Here is a tiny trained network, its code and every weight. The questions are about switching its units off for an input and a target symbol, where a switched-off unit gives its printed mean instead of its output.

import numpy as np


def w(rows, s, z=0):
    codes = np.array(rows[::2]) - 128.0
    scale = np.full(codes.shape[1], s)
    scale[-1] = z or s
    return codes * scale


def f(y):
    return y / 2 * (1 + np.tanh(0.7978845608 * (y + 0.044715 * y**3)))


def softmax(a):
    e = np.exp(a - a.max(-1, keepdims=True))
    return e / e.sum(-1, keepdims=True)


def log_softmax(a):
    a = a - a.max(-1, keepdims=True)
    return a - np.log(np.exp(a).sum(-1, keepdims=True))


def net(x, mask):
    ids = ['ΞΦΨαδεζμπ'.index(c) for c in x.split()]
    T = len(ids)
    res = E[ids] + P[:T]
    u = 0
    for l in range(3):
        r = res
        for j in range(2):
            rows = slice(3 * j, 3 * j + 3)
            q, k, v = (r @ M[l][rows].T for M in (Q, K, V))
            z = softmax(np.where(np.tri(T) > 0, q @ k.T / 3**0.5, -1e9)) @ v
            o = O[l][rows]
            res = res + np.where(mask[u + j], z, o[:, -1]) @ o[:, :-1]
        u += 2
        y = f(res @ A[l][:, :-1].T + A[l][:, -1])
        res = res + np.where(mask[u : u + 4], y, B[l][:, -1]) @ B[l][:, :-1]
        u += 4
    return log_softmax(res[-1] @ U[:, :-1].T + U[:, -1])


Q, K, V, O, A, B = {}, {}, {}, {}, {}, {}
E = w([
[105,159,158,160],'Ξ',
[64,199,3,142],'Φ',
[127,66,86,65],'Ψ',
[201,71,136,117],'α',
[206,206,132,192],'δ',
[171,105,69,187],'ε',
[50,76,3,235],'ζ',
[83,152,87,62],'μ',
[90,226,78,79],'π',
],0.018)
P = w([
[137,122,187,133],'0',
[132,116,180,100],'1',
[82,90,185,202],'2',
[158,103,180,53],'3',
[76,56,191,254],'4',
[180,85,178,49],'5',
],0.0073)
Q[0] = w([
[92,57,160,177],'L0H1',
[88,183,104,175],'L0H1',
[61,103,254,199],'L0H1',
[122,89,226,111],'L0H2',
[69,83,63,142],'L0H2',
[21,163,108,111],'L0H2',
],0.0081)
K[0] = w([
[135,64,164,139],'L0H1',
[133,141,105,124],'L0H1',
[148,164,187,228],'L0H1',
[2,152,162,60],'L0H2',
[107,161,70,177],'L0H2',
[118,95,146,227],'L0H2',
],0.0087)
V[0] = w([
[96,184,166,96],'L0H1',
[211,225,205,167],'L0H1',
[38,183,137,126],'L0H1',
[112,85,254,189],'L0H2',
[138,154,92,160],'L0H2',
[158,179,54,107],'L0H2',
],0.0069)
O[0] = w([
[170,17,79,66,51],'L0H1',
[60,73,102,179,85],'L0H1',
[212,104,139,143,136],'L0H1',
[148,203,82,33,57],'L0H2',
[84,129,93,65,249],'L0H2',
[125,254,114,151,193],'L0H2',
],0.0049,0.0013)
A[0] = w([
[177,150,249,169,193],'L0N1',
[250,112,134,133,6],'L0N2',
[138,93,112,126,244],'L0N3',
[1,157,113,169,145],'L0N4',
],0.0096,0.0025)
B[0] = w([
[142,56,202,68,222],'L0N1',
[171,144,60,165,163],'L0N2',
[2,91,98,161,185],'L0N3',
[109,169,205,150,252],'L0N4',
],0.0072,0.004)
Q[1] = w([
[163,183,222,213],'L1H1',
[133,126,110,169],'L1H1',
[97,154,91,145],'L1H1',
[80,48,156,172],'L1H2',
[114,126,93,254],'L1H2',
[136,89,121,73],'L1H2',
],0.0087)
K[1] = w([
[144,221,43,36],'L1H1',
[112,146,183,2],'L1H1',
[116,172,255,104],'L1H1',
[118,168,159,114],'L1H2',
[87,68,73,54],'L1H2',
[194,100,183,85],'L1H2',
],0.0064)
V[1] = w([
[202,108,18,158],'L1H1',
[126,80,71,109],'L1H1',
[173,132,117,69],'L1H1',
[94,95,129,69],'L1H2',
[94,88,21,82],'L1H2',
[2,183,238,33],'L1H2',
],0.0072)
O[1] = w([
[253,53,19,95,31],'L1H1',
[146,44,127,170,72],'L1H1',
[217,249,67,120,6],'L1H1',
[104,127,97,234,85],'L1H2',
[76,156,52,86,54],'L1H2',
[51,180,224,138,216],'L1H2',
],0.0057,0.0018)
A[1] = w([
[136,82,168,177,119],'L1N1',
[151,140,56,76,253],'L1N2',
[147,138,159,245,249],'L1N3',
[131,234,97,124,19],'L1N4',
],0.011,0.0039)
B[1] = w([
[161,50,160,198,181],'L1N1',
[151,2,85,152,163],'L1N2',
[205,147,46,121,254],'L1N3',
[217,123,178,39,143],'L1N4',
],0.008,0.0093)
Q[2] = w([
[186,142,135,166],'L2H1',
[85,97,162,139],'L2H1',
[174,167,215,232],'L2H1',
[94,254,163,160],'L2H2',
[73,92,32,182],'L2H2',
[17,103,120,224],'L2H2',
],0.0083)
K[2] = w([
[126,100,72,96],'L2H1',
[151,116,83,152],'L2H1',
[106,153,126,77],'L2H1',
[75,188,78,75],'L2H2',
[87,76,113,163],'L2H2',
[3,117,117,137],'L2H2',
],0.014)
V[2] = w([
[225,96,208,70],'L2H1',
[92,56,188,45],'L2H1',
[105,146,47,41],'L2H1',
[236,255,139,191],'L2H2',
[85,113,73,132],'L2H2',
[186,119,24,80],'L2H2',
],0.0093)
O[2] = w([
[188,109,184,46,157],'L2H1',
[79,54,189,48,45],'L2H1',
[69,204,70,2,73],'L2H1',
[181,198,120,187,252],'L2H2',
[78,130,104,125,112],'L2H2',
[155,111,184,243,204],'L2H2',
],0.0085,0.0032)
A[2] = w([
[59,205,74,119,142],'L2N1',
[207,67,187,86,254],'L2N2',
[34,124,255,157,147],'L2N3',
[199,42,81,171,134],'L2N4',
],0.0092,0.0052)
B[2] = w([
[117,148,42,127,155],'L2N1',
[121,129,190,215,219],'L2N2',
[74,218,74,169,163],'L2N3',
[138,143,140,2,249],'L2N4',
],0.0075,0.016)
U = w([
[103,176,188,222,179],'Ξ',
[155,197,106,165,71],'Φ',
[93,87,120,160,146],'Ψ',
[156,108,180,131,139],'α',
[215,172,149,173,1],'δ',
[206,103,60,117,202],'ε',
[136,108,79,246,102],'ζ',
[98,167,121,106,136],'μ',
[150,202,173,79,117],'π',
],0.012,0.0094)

Each question gives the input, a string of symbols that net reads in full, and the target symbol t.
The units are the heads (3 rows each of Q, K, V and O) and the neurons (one row each of A and B). Each row of codes is followed by its name. A weight is (code - 128) times the scale printed after its matrix; where a second scale follows, it is the last column's (O, A, B and U).
mask holds one flag per unit, layer by layer, with each layer's heads first. A switched-off unit (its flag False) gives its mean, the last column of its rows in O or B, instead of its output. The means were averaged over made-up inputs and are rounded, as every weight is.
A unit's drop is (log p(t) with every unit on - log p(t) with that unit switched off) / (log p(t) with every unit on - log p(t) with every unit switched off).
The circuit of an input: a set's keep is (log p(t) with only the set's units on - log p(t) with every unit switched off) / (log p(t) with every unit on - log p(t) with every unit switched off). Starting from the 12 units with the biggest drops (on a tie, the unit counted first), units are removed one at a time, each time the one whose removal leaves the highest keep (on an exact tie, the one counted first), for as long as the keep stays at least 0.8.
units of the circuit, in order: the units of the circuit, biggest drop first
most important unit: the unit with the biggest drop
k most important neurons: the k neurons with the biggest drops, biggest first
which heads matter: for each layer, one digit per head in row order, 1 if its drop is at least 0.15 and else 0, layers parted by /
input ζ Ξ Ψ Φ, target Ξ: 4 most important neurons	[L2N4, L1N4, L0N2, L0N1]
input Ψ α π Ψ, target α: most important unit	L2H1
input π π Ξ Ψ, target Ξ: which heads matter	00 / 10 / 10
input ζ π Ξ Ξ Ψ, target Ψ: which heads matter	00 / 00 / 01
input μ μ ε δ δ, target δ: which heads matter	01 / 10 / 01
input Ψ δ ζ Φ, target ζ: 3 most important neurons	[L0N4, L0N2, L1N3]
input α ε π, target π: 3 most important neurons	[L1N4, L0N4, L1N3]
input δ ε ε Φ, target ε: units of the circuit, in order	[L1N2, L1H2]
input α ζ δ μ, target δ: which heads matter	10 / 01 / 11
input μ ε Φ π, target ε: units of the circuit, in order	[L0H1, L1N2, L1H1]
input ε δ μ, target μ: which heads matter	10 / 00 / 01
input ζ μ ε, target ε: 4 most important neurons	[L0N4, L2N2, L1N3, L0N1]
input α Ξ μ ζ π, target π: units of the circuit, in order	[L1N4, L2H2, L0N4]
input Ξ Φ δ, target δ: units of the circuit, in order	[L2H2, L1N3]
input ζ α ε ε α π, target α: which heads matter	00 / 00 / 10
input Ξ α ε Φ, target ε: units of the circuit, in order	[L0H1, L1N2]
input Φ ε ζ Ψ, target ζ: units of the circuit, in order	[L2H1]
input ε Ξ Ψ Φ Ψ π, target Ξ: 4 most important neurons	[L1N3, L0N2, L2N2, L2N4]
input Ξ Ψ δ α Ξ, target Ψ: units of the circuit, in order	[L0H1, L2H2]
input δ Ξ ζ α δ Φ, target δ: 3 most important neurons	[L0N1, L1N4, L0N4]
input Ψ ζ Ψ, target ζ: most important unit	L2H1
input ζ Ξ π Φ, target Ξ: which heads matter	10 / 11 / 10
input Ξ Ψ α Φ, target α: which heads matter	11 / 00 / 10
